Below is a small trained network, with its code and all its weights. Each question gives an input and a class and asks what happens when units are switched off, that is, made to give their printed mean instead of their output.

import numpy as np


def w(rows, s, z=0):
    codes = np.array(rows[::2]) - 128.0
    scale = np.full(codes.shape[1], s)
    scale[-1] = z or s
    return codes * scale


def norm(h):
    return h / np.sqrt((h * h).mean(-1, keepdims=True) + 1e-5)


def f(y):
    return y / 2 * (1 + np.tanh(0.7978845608 * (y + 0.044715 * y**3)))


def log_softmax(a):
    a = a - a.max(-1, keepdims=True)
    return a - np.log(np.exp(a).sum(-1, keepdims=True))


def net(x, mask):
    res = np.array(x, float).reshape(1, 6) / 4 @ E
    u = 0
    for l in range(2):
        y = f(norm(res) @ A[l][:, :-1].T + A[l][:, -1])
        res = res + np.where(mask[u : u + 6], y, B[l][:, -1]) @ B[l][:, :-1]
        u += 6
    return log_softmax(norm(res)[-1] @ U[:, :-1].T + U[:, -1])


A, B = {}, {}
E = w([
[180,117,163,116,137,219,131,147],'x0',
[74,117,206,131,181,113,129,194],'x1',
[124,133,112,141,133,135,120,130],'x2',
[111,112,110,130,120,139,111,139],'x3',
[80,164,86,5,152,154,177,121],'x4',
[150,83,127,142,182,138,189,120],'x5',
],0.011)
A[0] = w([
[88,115,95,107,148,5,137,83,51],'L0N0',
[224,97,88,74,50,131,170,65,191],'L0N1',
[175,2,131,126,166,105,178,89,8],'L0N2',
[152,34,167,188,126,80,90,125,109],'L0N3',
[174,161,185,91,153,255,126,132,68],'L0N4',
[127,193,191,75,22,124,38,134,49],'L0N5',
],0.0092,0.0013)
B[0] = w([
[203,51,140,92,82,113,70,113,205],'L0N0',
[89,173,85,177,184,141,10,108,254],'L0N1',
[66,93,42,153,136,130,197,199,193],'L0N2',
[167,216,129,131,87,166,114,118,221],'L0N3',
[197,55,129,52,68,50,82,145,242],'L0N4',
[85,53,54,199,191,131,227,163,204],'L0N5',
],0.012,0.0066)
A[1] = w([
[112,118,71,135,175,151,212,134,105],'L1N0',
[100,197,97,3,137,161,184,117,196],'L1N1',
[165,225,101,170,140,147,110,94,214],'L1N2',
[194,111,138,63,107,62,96,111,202],'L1N3',
[96,126,217,99,196,99,122,193,171],'L1N4',
[115,120,133,120,122,28,151,74,4],'L1N5',
],0.017,0.0021)
B[1] = w([
[69,56,125,185,166,121,146,155,177],'L1N0',
[170,218,205,246,47,152,153,155,201],'L1N1',
[77,163,193,57,156,137,179,173,215],'L1N2',
[99,128,153,116,171,118,108,204,246],'L1N3',
[64,154,39,77,149,113,57,48,188],'L1N4',
[197,92,149,99,114,174,101,203,152],'L1N5',
],0.014,0.012)
U = w([
[69,124,115,150,150,103,88,230,252],'0',
[136,206,229,212,34,142,153,159,140],'1',
[38,66,118,129,155,147,79,223,151],'2',
[183,3,117,40,44,82,16,189,110],'3',
[47,173,62,83,203,114,52,38,146],'4',
[63,21,61,229,132,98,194,142,59],'5',
[209,99,116,26,115,120,133,12,34],'6',
],0.0071,0.0045)

Each question gives the input, the list of numbers given to net, and the class t.
The units are the neurons (one row each of A and B). Each row of codes is followed by its name. A weight is (code - 128) times the scale printed after its matrix; where a second scale follows, it is the last column's (A, B and U).
mask holds one flag per neuron, layer by layer. A switched-off neuron (its flag False) gives its mean, the last column of its row in B, instead of its output. The means were averaged over made-up inputs and are rounded, as every weight is.
A unit's drop is (log p(t) with every unit on - log p(t) with that unit switched off) / (log p(t) with every unit on - log p(t) with every unit switched off).
The circuit of an input: a set's keep is (log p(t) with only the set's units on - log p(t) with every unit switched off) / (log p(t) with every unit on - log p(t) with every unit switched off). Starting from all 12 units, units are removed one at a time, each time the one whose removal leaves the highest keep (on an exact tie, the one counted first), for as long as the keep stays at least 0.8.
units of the circuit, in order: the units of the circuit, biggest drop first
most important unit: the unit with the biggest drop
top k neurons: the k neurons with the biggest drops, biggest first
top k neurons in layer l: the k neurons of layer l with the biggest drops, biggest first
input [-7,4,-2,3,-8,-1], class 1: most important unit	L0N3
input [-4,2,0,6,-6,-7], class 5: top 2 neurons in layer 0	L0N5, L0N1
input [0,7,1,-1,-5,8], class 5: units of the circuit, in order	L1N3, L1N2
input [4,0,7,3,-8,5], class 1: units of the circuit, in order	L0N3, L1N3
input [-8,-8,2,1,0,-7], class 3: top 2 neurons	L0N0, L1N5
input [-7,-1,6,-6,4,-7], class 3: top 2 neurons	L0N0, L1N5
input [6,8,1,7,2,-3], class 4: top 2 neurons	L1N4, L0N0
input [7,6,-5,1,-6,-6], class 3: top 4 neurons	L1N1, L0N4, L0N1, L1N2
input [7,6,-5,-5,8,-2], class 1: top 4 neurons	L1N1, L0N0, L0N1, L1N0
input [-3,3,-3,3,-5,-6], class 5: top 2 neurons	L0N5, L0N1
input [3,-7,7,-1,-1,-8], class 5: top 2 neurons in layer 0	L0N5, L0N3
input [-8,7,-3,-1,-7,-2], class 3: top 3 neurons	L0N0, L0N1, L1N1
input [2,-1,-2,5,-5,6], class 5: top 2 neurons	L0N2, L1N0
input [-5,-1,1,2,-3,-6], class 5: top 3 neurons	L0N5, L0N4, L1N3
input [-2,-7,5,3,2,3], class 4: units of the circuit, in order	L0N1, L1N3
input [8,3,-7,-2,-7,0], class 3: top neuron in layer 1	L1N1
input [1,8,2,5,2,5], class 4: top 2 neurons	L1N4, L0N5
input [1,-7,-1,2,-6,1], class 4: top 3 neurons	L1N1, L0N1, L1N3
input [-8,7,3,7,-6,-5], class 3: units of the circuit, in order	L0N1, L0N0, L1N5
input [-8,6,5,8,-8,-8], class 1: units of the circuit, in order	L0N3, L1N4
input [2,-8,6,-2,0,7], class 4: units of the circuit, in order	L0N1
input [-2,-8,7,-6,0,-2], class 4: top 4 neurons	L0N1, L1N1, L1N3, L0N4
input [1,-2,-5,4,-7,4], class 1: top 2 neurons in layer 0	L0N3, L0N5
input [-2,8,-4,-4,6,1], class 4: top 2 neurons in layer 0	L0N3, L0N4
